Each row has a class, written after it.
[ 253  407   31  -85   49   60 -160   51 -264   90  114 -128 -117 -216
   86  -77   22  222   22  -50  -86   34 -113   22 -224 -238 -184  -52
   73  -29  122   49  202   89  -38  -29]
gonu
[ -73  186   69 -160  -29  206  -87 -114  -97 -221 -145  114   57   69
  -12   68 -241  -10   31  -28   26  -16  150   25   14   -9  -80 -112
   92  276  272   44  -88  -35  232   82]
ketib
[-135  342  289  -35  -94  -90 -259 -166   59 -272  294  253  -34 -135
  123 -128 -314  207  -96  -61    1 -136  213   58 -220   64 -152  -11
  -94   70  243   63 -164 -166  -81  121]
ketib
[-332   -2  133   59 -275 -123  152  -43  116 -406 -123  246  -10  131
 -218  -24 -235   32 -368 -187  126 -172  403   80  388  266   26  107
 -178  204 -104 -111 -266 -343  199  215]
ketib
[ 148  -46   49 -213 -144  135  132  -30  -37 -143  -50  -55   12  -67
  -89  199 -185 -251  -92 -118  -23  107  183    7  236   84  222   31
   20  305  309  -99  -33    7  361   70]
lov
[ 319  293 -151 -106   50  100   58   72 -212  123 -150 -282  -99 -154
  -51   61  127   62   56  -68  -72  156 -167   27   59 -248   16   14
  116  -10   80  -32  241  138  111  -69]
gigil
[ 521   63  -52  -31  -72 -171  164  256 -265  206  254 -389 -215 -363
   41   -5  161  -47 -154  -89 -100  190 -101  -77   11 -185  216  143
  -93  -81   69 -128  245  121  -22  -70]
nupep
[ 190   37   -3 -107 -170  -87  331   33  107  -29   52 -185  -89 -220
 -123   55   37 -228 -252 -236  -19   62  165   78  292  143  377  205
  -98   34   65 -183   17  -78  180   34]
Goz
[-151  372 -118 -239  135  209  120 -196  378 -102 -219   87  151  172
  -12    8   32  -86   95  -42   21  -63   56  217   18   66   -2    1
  157  -17   37   70 -109  -15  -10  -38]
dezu
[  38 -229   12  305   35 -187 -290  154 -236  180  152   40  -76  -26
   70 -125   97  296   39  149   39  -26 -188 -167 -205  -83 -336  -51
 -113 -158 -259   16  124   26 -218  -30]
pag
[-373    1  -83  498  -47 -240 -112  156 -143  -28 -322  161 -148  182
 -241 -223  194  614 -151  -62  113 -223 -131  -22   93  -62 -513  -30
 -146 -354 -814  -14  109 -267 -194  148]
gigil
[-247  825  117 -356   77  511    8 -262  225 -414 -397  265  159  210
  -66  -22 -254  147   53 -270   18 -191  174  328  -55  -55 -182 -109
  297  169  241  206  -77 -117  213  107]
nupep
[ -37  -55  136  105 -159 -182  -23   41  -66 -129  182   44 -119 -144
  -39 -103 -109  118 -234  -71    1  -40  127  -43   60   75   -4   65
 -197   16    3  -59  -68 -183   21  125]
dezu
[ -86  -58 -173  484  -90 -202  -50  350 -545   87 -466  -82 -222  155
 -422 -154  319  658 -251 -141  100 -116 -235 -150  242 -220 -590  -74
  -79 -254 -899  -91  349 -188   22  172]
konem
[-156 -170 -184 -378  183  156  386 -286  850   54  -25   57  312  139
   85  240   82 -655  250  108   -7   63  153  154  143  361  521  132
   86   30  157   -9 -322  111  -19 -226]
Pomi
[ 221  -34 -159 -459  310  387   37 -218  363  265   86 -111  261  -51
  322  272   -8 -547  536  332  -91  235 -143    1 -254  -27  307  -84
  282   84  479  151  -87  405  -27 -340]
konem
[ -24  -56  118  134 -133   -7 -197   45 -296 -173  -13   81  -91  -24
  -53  -30 -198  198 -163  -28   54  -56   78  -55   96    1 -152  -69
  -98  166   86  -25   -4 -104  157  177]
Goz
[  37   60  -95 -210   54  256  121 -110  104  -14 -233  -46  120   80
  -79  193  -43 -233   79  -28   -3   70   60   30  146   68   61   -6
  148  157  117  -31  -44   90  206  -53]
gonu
[  96  286   72 -144 -203  -32  184    9  -37 -205   60 -119 -121 -207
 -110  -11 -117  -49 -284 -246  -56   28  208  106  227   43  203  108
  -74  157  164 -113  -15 -139  220  117]
Ruk
[  23 -405   43  273   -5  -92 -258  135 -318  138  116   51  -36    6
   96  -42  -29  168   58  189   66   21 -118 -231 -172  -69 -229  -92
 -102  -13  -93   43   69   56 -119  -10]
ketib
[ -73 -314 -187  323  102 -222   28  110  139  266  -37  -60  -11   15
  -19  -77  331  121   93  181   56   -6 -253 -164  -63  -35 -139   28
  -74 -401 -564  -27   53   21 -314 -124]
dezu
[-312  532  151    5 -330 -206  286  -58  266 -429  -65  148 -174  -85
 -278 -146  -71  205 -483 -482   82 -224  411  262  397  220   95  250
 -260  -74 -180 -118 -170 -477   93  249]
Pomi
[ 138 -272   41   77  -76 -110  -72   89  -91   96  163  -27  -55 -164
   91   46  -37  -89   45   91  -22   91   -5 -122    1   15  173   27
 -105   24   94  -70   30   34   -5  -26]
Pomi
[-115  -63  149  421  -54 -365 -320  150 -137   34  279  145 -185 -146
   71 -272   45  538  -98   67   23 -180 -113 -134 -264  -68 -419   -5
 -244 -337 -437   27   62 -156 -394   65]
nupep
[ 378 -293   62  -86   84   84 -305   28 -284  221  348 -100   21 -218
  275  136 -139 -136  201  266  -73  239 -128 -224 -272 -139   23 -124
   16  172  431   67   78  311    8 -133]
Ruk
[  54  -55  -29  -73   24   -3   71   11  103   86  122  -20   29  -37
   89   14   41 -144   23   55  -10   23  -21  -10  -81   31   96   32
  -30  -18   65   17   -4   58  -64  -71]
lov
[ 445 -714   11  234 -219 -482  151  345 -284  204  450 -363 -222 -384
  -26   96  102 -280 -302   70  -53  263   38 -290  184   56  408  186
 -336    4  -44 -301   21   36   25  -37]
Goz
[-338 -248   64  236  -76  -82 -119   -5   17 -147 -125  242    7  179
 -105  -27  -86  190  -86   58  121 -145   62  -79   40  104 -247  -76
 -103  -21 -242   30 -137 -178    0  120]
lov
[ -17 -506  164  374 -171 -210 -394  247 -565  -56   34  138 -126   50
  -59  -40 -148  330 -144  127   93  -36    8 -278   -6  -47 -364 -118
 -215  120 -204  -46   61  -99   74  162]
nupep
[  84  108 -112 -219   24  199  201  -39   40   -2 -174  -99   44   69
  -49  108   17 -212    4  -63   20   71   15   42   98  -15  111    2
  109  118  136  -20   26   63  182  -27]
lov
[-279 -461 -126  120   38 -128  262  -10  467  122  -49   50  148  148
  -65   47  196 -271   35  143   83  -45    9  -63  125  268  202  131
 -148 -173 -385  -70 -194  -52 -164 -115]
Peb
[  61 -319  133   -2 -132 -110  -72    1   25  -15  316   21  -23 -202
  131   72 -174 -205   10  105  -32   71  117  -99  -13  129  249   48
 -165  127  263  -43 -119   -1   32  -29]
gigil
[-517 -219   -6  206  188   94 -358 -158  152  -22 -267  451  201  425
   53   -8  -32  249  358  317  152 -217  -92  -67 -277   52 -461 -209
   60 -145 -294  222 -158  -35 -240  -30]
gonu
[ -35  -95  143  287 -106 -226 -223  100 -293    0  183   95 -109  -61
   36 -158  -71  317 -107   29   67  -79  -16 -116 -109  -34 -268  -16
 -182  -54 -153    9   58  -97 -137   82]
gigil
[-536  323  150 -142  -20  101   41 -373  587 -335   17  417  178  113
   40  -68 -220 -113   68  -78   44 -222  347  247   19  357  136   46
  -30   11   74   67 -379 -265  -91   33]
Ruk
[ 527 -185  -78 -397   62  237  163  -52   43  229  214 -306   99 -232
  228  325  -60 -681  289  160 -108  341   -1  -90   14  -39  590   19
  140  295  666  -36   30  377  162 -250]
pag
[-221 -124  171  171  -26 -132 -217  -32   23  -47  150  241   40   43
   99 -105  -96  205   33   77   70 -123   31  -64 -205   66 -209  -32
 -150 -119 -111  106 -100 -105 -203   48]
konem
[ 286  555   91  -85 -188   58  -16   92 -486 -195  -55 -192 -256 -217
 -132  -59 -146  278 -316 -284  -32   42   78   63  190 -227 -109  -11
    8  218  220  -67  199  -77  319  197]
bak
[ -59  -11 -209  -27  134   56  186  -27  259  130 -239  -59   89  141
  -66   45  255 -100  150   22   41    8  -91   33  108    0   36   35
   78 -177 -220    3   21   69 -122 -124]
Pomi
[ 193  -96 -227 -231    7  223  301    2   51   36 -336 -239   56   59
 -161  268   92 -323   48  -78    4  163   38   24  325   16  273   33
  156  201  125 -100   41  136  320  -58]
ketib
[ 506  -40   21 -141 -262 -213  434  207 -106   69  414 -445 -241 -511
    5   32    7 -370 -366 -234 -138  233  144    1  286   46  633  267
 -219  124  310 -238   80    1  191    6]
gigil
[ 142  358    6  265 -147  -73 -136  279 -709  -38 -258 -195 -301  -98
 -260 -151   96  562 -229 -183   37  -29 -138  -86  112 -329 -419  -69
  -25   -6 -320  -79  353 -117  163  190]
Peb
[   7  230 -155 -161  -83  -50  524  -37  413 -114 -132 -193  -56  -69
 -168    4  198 -222 -233 -280    5   10  163  193  376  137  379  223
  -30  -85 -114 -146  -85 -127   88    6]
dezu
[ 284  149   91 -271   68  271 -180  -62 -215   48  161  -58   72 -111
  211  125 -215 -136  198  107  -76  136  -22  -42 -245 -136   18 -104
  138  278  551  114   69  224  113  -98]
bak
[-139  -37   82  407 -113 -313 -243  115 -230  -20   49  162 -153  -13
  -97 -182    2  471 -181    5   85 -154  -45 -140  -37  -61 -389   -1
 -200 -195 -386  -33   58 -175 -212  128]
ketib
[ 189 -120 -233   58  -96  -21  307  193 -132   57 -354 -295  -98   11
 -292  142  212 -132 -139 -133   43  129  -13  -91  475  -75  163   92
   -3   59 -227 -218  122   14  220    0]
Pomi
[ 406 -285 -285  133 -121 -206  332  375 -235  244 -218 -461 -189 -142
 -275  108  350  -64 -243  -77  -11  195 -184 -165  388 -140  158  162
 -102  -79 -376 -254  262   78  160  -33]
pag
[ 155 -225  148 -110  -82   76 -141  -12 -157  -35  197   27   34  -86
  133  116 -279 -211   44  160   -4  121  109 -125  -19   45   99  -55
  -32  332  361   -4  -21   83  158  -23]
Peb
[ 225  575  -90 -658  257  446  170 -324  505   75   30 -111  191 -120
  250  210  -50 -522  396   48 -152  142   19  223 -182  -11  423    9
  363  116  643  130  -86  292   62 -271]
bak
[ 144  722 -158  -60  -71   78  150  130 -496 -117 -455 -250 -229   26
 -279 -120  111  426 -262 -281   23  -14  -54  189  240 -310 -361  -10
  138   18 -169  -83  319  -90  257  190]
gonu
[-179  530  195 -218  -39  114  -61 -236  250 -292  146  198   34  -74
   91  -72 -255   50  -60 -134  -22 -135  214  183 -116   87  -22    5
   10   94  323   96 -194 -132   23   63]
bak
[ -53  216  182    9 -150 -223   76  -16  207 -124  391   78  -71 -219
  107 -191  -70   48 -193 -174  -28  -83  175  121  -87  137  141  174
 -219 -166   51  -26  -96 -183 -209   52]
Ruk
[ -65  531  -29 -316  282  264  -69 -266  359   26   92  107  176   60
  224  -32   -3  -53  286   71  -47  -24  -48  219 -333  -13  -90  -51
  225  -54  213  190  -77  130 -186 -172]
lov
[ -88 -459 -286   22   -2  215  204   50  -37   24 -601  -60  137  309
 -265  270   48 -231  159  135  103   89  -32 -127  370   73   36  -72
  116  180 -196  -77  -11   48  273  -40]
ketib
[ 399  399   86 -452  -12  320   20 -108  -67  -30  150 -168   21 -284
  141  165 -224 -294   74  -95 -129  190   82   83  -65  -90  251   -6
  168  316  698   19   64  185  282  -62]
lov
[ 312  364  -62 -214  151  259 -104  -12 -242  124  -81 -180  -15  -94
   64   67   29   83  147  -29  -78  113 -176   49 -166 -253 -147  -99
  235   42  229   86  222  208  125  -63]
Goz
[ 248 -613 -140  121   -5  -89   52  174  -98  264   14 -204    8  -39
    3  183  137 -316  100  204   18  191 -122 -261  121   11  226   27
  -51   28   -9 -123   53  197   15 -119]
Pomi
[ 463  343   83 -160   61  183 -312   92 -620  132  138 -200  -99 -203
  195   -6  -97  176  135   28  -86  148 -168  -82 -310 -387 -198 -143
  140  174  477  119  319  233   75  -30]
konem
[  92  572 -121 -517  -53  248  587 -185  416 -234 -202 -196   64  -42
 -131  108   -2 -435 -170 -332  -54   76  291  366  375  156  520  200
  165  192  338  -97 -112  -69  308  -16]
dezu
[ 129  723   -8  -36  -68   32   70   81 -315 -159 -186 -140 -176  -68
 -182 -180   35  377 -295 -316    2  -56   15  196  134 -198 -240   39
   63  -11 -117  -51  220 -134  124  154]
Goz
[  11  113  -18  310  -42 -179 -150  218 -399   12  -95  -22 -184   45
 -115 -208  139  491 -189  -70   83  -89 -135  -50   -5 -183 -446  -27
  -80 -156 -430  -33  200 -101  -79   99]
nupep
[  56 -189   63  202   38   63 -460   49 -493   79  -54  105  -31   46
   37   -7 -116  353  115  178   50   14 -178 -222 -206 -181 -522 -233
   42   64   -5  101  148   85   31   54]
dezu
[ 250  -62 -140 -264  -40  110  343    2  191   38 -116 -253   28  -96
 -102  221  110 -400  -20 -146  -41  152   68   41  293   75  423  123
   58  123  169 -137  -15  104  261  -64]
konem
[ -64   65   59  352  -16 -116 -383  150 -414   38  -37  112 -122   36
  -32 -183   14  502  -32   59   57 -122 -169 -170 -178 -197 -542 -132
  -71 -153 -310   60  172  -56 -203   71]
gonu
[  52 -200  -58 -107  101   65  -10  -60  238  120   65  -20  108  -15
  117  165   37 -253  245  172  -31   88  -23  -46 -101   57  202    7
   39    1  118   21  -93  149  -66 -168]
bak
[-340  259  172  155  -63  -33 -332 -101  -17 -293  -48  373  -22  119
  -16 -147 -211  433  -91  -46  109 -255  105   34 -143    6 -452 -117
  -70   -8  -43  125 -148 -227  -49  180]
ketib
[ 276  238  -51 -148  128  142   -2   22 -150  212   92 -211    3 -124
  164  -23   80  -38  131   33  -52  131 -188   -6 -225 -183  -62  -41
  132  -37  179   66  205  218  -62 -136]
Peb
[ 251  426  131 -311  162  292 -292 -186 -107   13  201    1   94  -99
  281   51 -209  -35  273   75  -77   97  -64   39 -386 -211 -104 -155
  241  158  597  197   75  252  -24  -94]
konem
[ 193  299  -52 -261   72  208   43  -51   61  -10 -100 -108   40  -75
   48  129  -33 -152  132  -43  -88   85   -1  103  -35  -84  126  -14
  164   74  306   28   36  120  109  -68]
nupep
[ 238  143   80  -35 -196  -68   41   72 -267  -88  114 -107 -161 -231
  -55   -6 -139   36 -261 -159  -37   57  103   17  153  -14   62   60
  -60  162  207 -112   80  -58  234  130]
ketib
[-205  283  -73 -122   77   51  147 -169  469 -103 -118   84   95   77
  -27  -14  100  -64   81  -79   22 -111   74  199   29  113  135   87
   32 -169  -87    7 -135  -95 -121  -43]
Goz
[-113 -117   62  -17  -41   19  -63  -67   86 -112   36  120   34   24
   18   51 -136  -75  -15   42   14  -20   96  -50  -11   77   -2  -48
  -65   68  102   24 -115  -51   35   32]
gonu
[ 106   61 -169 -310   97  337  127  -67    6   34 -273 -138  159  129
  -17  206   -8 -261  183   24   -1  145   -2   42   63  -41   81  -61
  196  196  240   30   37  168  211  -93]
Ruk
[ -79  -71 -176 -265  207  267   81 -156  305   59 -171    0  209  183
   83  215   26 -329  280  185  -26   74  -37   39  -78   31  140  -88
  188   64  196  102 -119  174   36 -154]
gonu
[ 328 -755  -31  120    5 -117 -157  142 -194  332  317 -135  -15 -188
  186  208  -19 -289  164  343  -21  243 -124 -361  -86    8  154  -33
 -121   72  146  -89    8  247  -24 -156]
pag
[  96  151  -52  362 -244 -268   49  300 -519  -51 -225 -218 -326 -132
 -323 -184  166  504 -405 -239   58  -44  -39  -74  355 -182 -282   71
 -155  -84 -506 -189  275 -227  110  204]
dezu
[ -66  737 -106  198  118   77 -277   73 -377   44 -405   -7 -168  108
 -116 -229  219  748   57 -131   15 -185 -341  102 -184 -426 -733 -180
  203 -279 -455  124  376  -24 -145   85]
Peb
[   5 -124    6  108 -129 -112   78  105 -135  -27  -35  -70  -99  -39
 -115  -16   24   76 -189  -78   60   15   48  -42  177   40   32   58
 -126   25 -106  -75   35  -90   90   91]
Pomi
[  61 -256  -44  108    5  -26 -104   93 -243   56  -58  -18   -4   67
  -43   62   21   62   29  143   41   52  -68 -155   28  -61 -147  -50
  -46   89 -117  -35   44   46   46  -16]
pag
[  57 -309  -67 -386  139  320   41 -212  308   18  -49   36  320  161
  132  366 -155 -609  387  227  -29  189   87  -71  -35   92  330  -86
  193  279  471   60 -192  260  136 -202]
Ruk
[-150  -92  217  368 -274 -294 -203  148 -308 -181  136  158 -188  -77
 -115 -187 -142  395 -354  -80   81 -161  124  -97  122   77 -222   32
 -271   30 -241  -81  -14 -273   10  206]
bak
[  46  234  -44   56 -114   40  -24  100 -400 -144 -307  -98 -176   -2
 -225  -22  -30  336 -184 -167   29   -6  -10    8  225 -183 -261  -57
    0   93 -104  -51  155 -101  237  166]
gigil
[  18  262  104  305  -33  -26 -401  153 -612  -15 -158   41 -178   50
 -114 -176  -19  634  -85  -40   63 -112 -184 -128 -131 -306 -652 -170
    5  -68 -204   93  278  -55  -62  149]
Peb
[ -79  -58  -85  460 -301 -398  219  307 -263  -44 -160 -145 -321  -83
 -333 -204  228  385 -529 -321  111 -117   30  -33  402   26  -85  188
 -316 -213 -594 -236  145 -315   12  231]
ketib
